Below are the code and all the weights of a small trained network. Each question names an input and a class and asks about switching units off, where a switched-off unit gives its printed mean instead of its output.

import numpy as np


def w(rows, s, z=0):
    codes = np.array(rows[::2]) - 128.0
    scale = np.full(codes.shape[1], s)
    scale[-1] = z or s
    return codes * scale


def f(y):
    return np.maximum(y, 0)


def log_softmax(a):
    a = a - a.max(-1, keepdims=True)
    return a - np.log(np.exp(a).sum(-1, keepdims=True))


def net(x, mask):
    res = np.array(x, float).reshape(1, 5) / 4 @ E
    y = f(res @ A[0][:, :-1].T + A[0][:, -1])
    res = res + np.where(mask, y, B[0][:, -1]) @ B[0][:, :-1]
    return log_softmax(res[-1] @ U[:, :-1].T + U[:, -1])


A, B = {}, {}
E = w([
[161,248,134],'x0',
[127,126,128],'x1',
[250,99,89],'x2',
[73,152,3],'x3',
[128,131,130],'x4',
],0.0061)
A[0] = w([
[144,123,170,50],'neuron 1',
[147,122,67,5],'neuron 2',
[61,142,168,251],'neuron 3',
[153,114,207,27],'neuron 4',
[28,157,136,162],'neuron 5',
[171,115,102,141],'neuron 6',
[118,129,90,60],'neuron 7',
[75,145,169,114],'neuron 8',
[182,126,73,212],'neuron 9',
[149,203,177,108],'neuron 10',
[170,102,113,82],'neuron 11',
[155,213,142,179],'neuron 12',
[100,49,144,100],'neuron 13',
[108,139,74,47],'neuron 14',
[153,206,151,187],'neuron 15',
[87,195,142,190],'neuron 16',
[153,92,212,3],'neuron 17',
[151,196,165,122],'neuron 18',
[132,124,181,68],'neuron 19',
[100,48,154,174],'neuron 20',
[152,115,250,30],'neuron 21',
[132,187,133,175],'neuron 22',
[62,111,149,164],'neuron 23',
[122,42,170,140],'neuron 24',
[159,215,120,202],'neuron 25',
[119,90,126,34],'neuron 26',
[97,145,35,23],'neuron 27',
[142,160,149,132],'neuron 28',
[124,61,165,124],'neuron 29',
[101,142,53,41],'neuron 30',
[150,124,186,55],'neuron 31',
[81,136,146,245],'neuron 32',
[88,122,60,42],'neuron 33',
[193,118,87,196],'neuron 34',
[151,118,168,57],'neuron 35',
[79,39,57,127],'neuron 36',
[132,122,70,88],'neuron 37',
[72,141,141,238],'neuron 38',
[204,121,107,243],'neuron 39',
[102,138,73,74],'neuron 40',
[80,148,72,54],'neuron 41',
],0.011,0.0034)
B[0] = w([
[170,200,136,150],'neuron 1',
[236,159,199,150],'neuron 2',
[205,59,174,254],'neuron 3',
[209,238,132,180],'neuron 4',
[234,44,213,241],'neuron 5',
[172,55,200,177],'neuron 6',
[160,222,114,147],'neuron 7',
[233,69,193,189],'neuron 8',
[204,50,205,222],'neuron 9',
[131,114,34,198],'neuron 10',
[206,71,129,159],'neuron 11',
[85,94,51,215],'neuron 12',
[145,117,29,197],'neuron 13',
[244,223,149,162],'neuron 14',
[123,103,40,215],'neuron 15',
[177,48,102,214],'neuron 16',
[214,251,83,181],'neuron 17',
[139,104,33,193],'neuron 18',
[206,210,174,162],'neuron 19',
[152,109,29,227],'neuron 20',
[229,240,156,221],'neuron 21',
[126,77,46,189],'neuron 22',
[219,76,140,213],'neuron 23',
[141,116,18,216],'neuron 24',
[74,63,37,224],'neuron 25',
[119,123,28,137],'neuron 26',
[255,250,165,193],'neuron 27',
[135,94,92,163],'neuron 28',
[63,163,29,193],'neuron 29',
[254,228,153,181],'neuron 30',
[211,225,123,167],'neuron 31',
[165,45,153,228],'neuron 32',
[224,195,105,181],'neuron 33',
[184,49,201,218],'neuron 34',
[237,168,135,153],'neuron 35',
[166,142,15,246],'neuron 36',
[224,177,195,169],'neuron 37',
[178,57,136,231],'neuron 38',
[184,29,172,240],'neuron 39',
[248,194,143,172],'neuron 40',
[249,189,172,179],'neuron 41',
],0.0056,0.005)
U = w([
[157,88,127,240],'0',
[185,243,152,105],'1',
[140,78,126,250],'2',
[129,85,1,16],'3',
[169,12,230,22],'4',
[80,99,191,127],'5',
[17,239,188,2],'6',
],0.0082,0.0059)

Each question gives the input, the list of numbers given to net, and the class t.
The units are the neurons (one row each of A and B). Each row of codes is followed by its name. A weight is (code - 128) times the scale printed after its matrix; where a second scale follows, it is the last column's (A, B and U).
mask holds one flag per neuron, in row order. A switched-off neuron (its flag False) gives its mean, the last column of its row in B, instead of its output. The means were averaged over made-up inputs and are rounded, as every weight is.
A unit's drop is (log p(t) with every unit on - log p(t) with that unit switched off) / (log p(t) with every unit on - log p(t) with every unit switched off).
The circuit of an input: a set's keep is (log p(t) with only the set's units on - log p(t) with every unit switched off) / (log p(t) with every unit on - log p(t) with every unit switched off). Starting from the 12 units with the biggest drops (on a tie, the unit counted first), units are removed one at a time, each time the one whose removal leaves the highest keep (on an exact tie, the one counted first), for as long as the keep stays at least 0.8.
units of the circuit, in order: the units of the circuit, biggest drop first
unit that matters most: the unit with the biggest drop
top k neurons: the k neurons with the biggest drops, biggest first
drop of u: that unit's drop, to one decimal
input [-6,-2,7,6,4], class 4: units of the circuit, in order => (neuron 9; neuron 34)
input [-3,4,8,-8,-6], class 1: top 2 neurons => (neuron 17; neuron 21)
input [-5,-5,8,7,-3], class 4: units of the circuit, in order => (neuron 9; neuron 34)
input [8,7,2,4,-2], class 3: units of the circuit, in order => (neuron 25; neuron 12)
input [0,-2,5,6,-1], class 1: unit that matters most => neuron 27
input [-8,-4,-7,-1,1], class 3: units of the circuit, in order => (neuron 20; neuron 24)
input [4,-3,-8,-4,1], class 4: units of the circuit, in order => (neuron 5; neuron 3)
input [3,3,3,-8,-3], class 1: units of the circuit, in order => (neuron 21; neuron 17)
input [0,4,6,5,3], class 4: units of the circuit, in order => (neuron 9; neuron 34; neuron 39)
input [0,7,8,6,-5], class 4: top 4 neurons => (neuron 9; neuron 34; neuron 39; neuron 6)
input [6,5,3,8,-4], class 1: top 2 neurons => (neuron 27; neuron 30)
input [1,-5,-8,3,0], class 4: drop of neuron 5 => 0.2
input [-8,0,-7,-3,-7], class 3: drop of neuron 12 => -0.1
input [-8,-3,-3,-1,3], class 3: drop of neuron 36 => 0.1
input [-2,-4,-7,2,5], class 4: unit that matters most => neuron 5
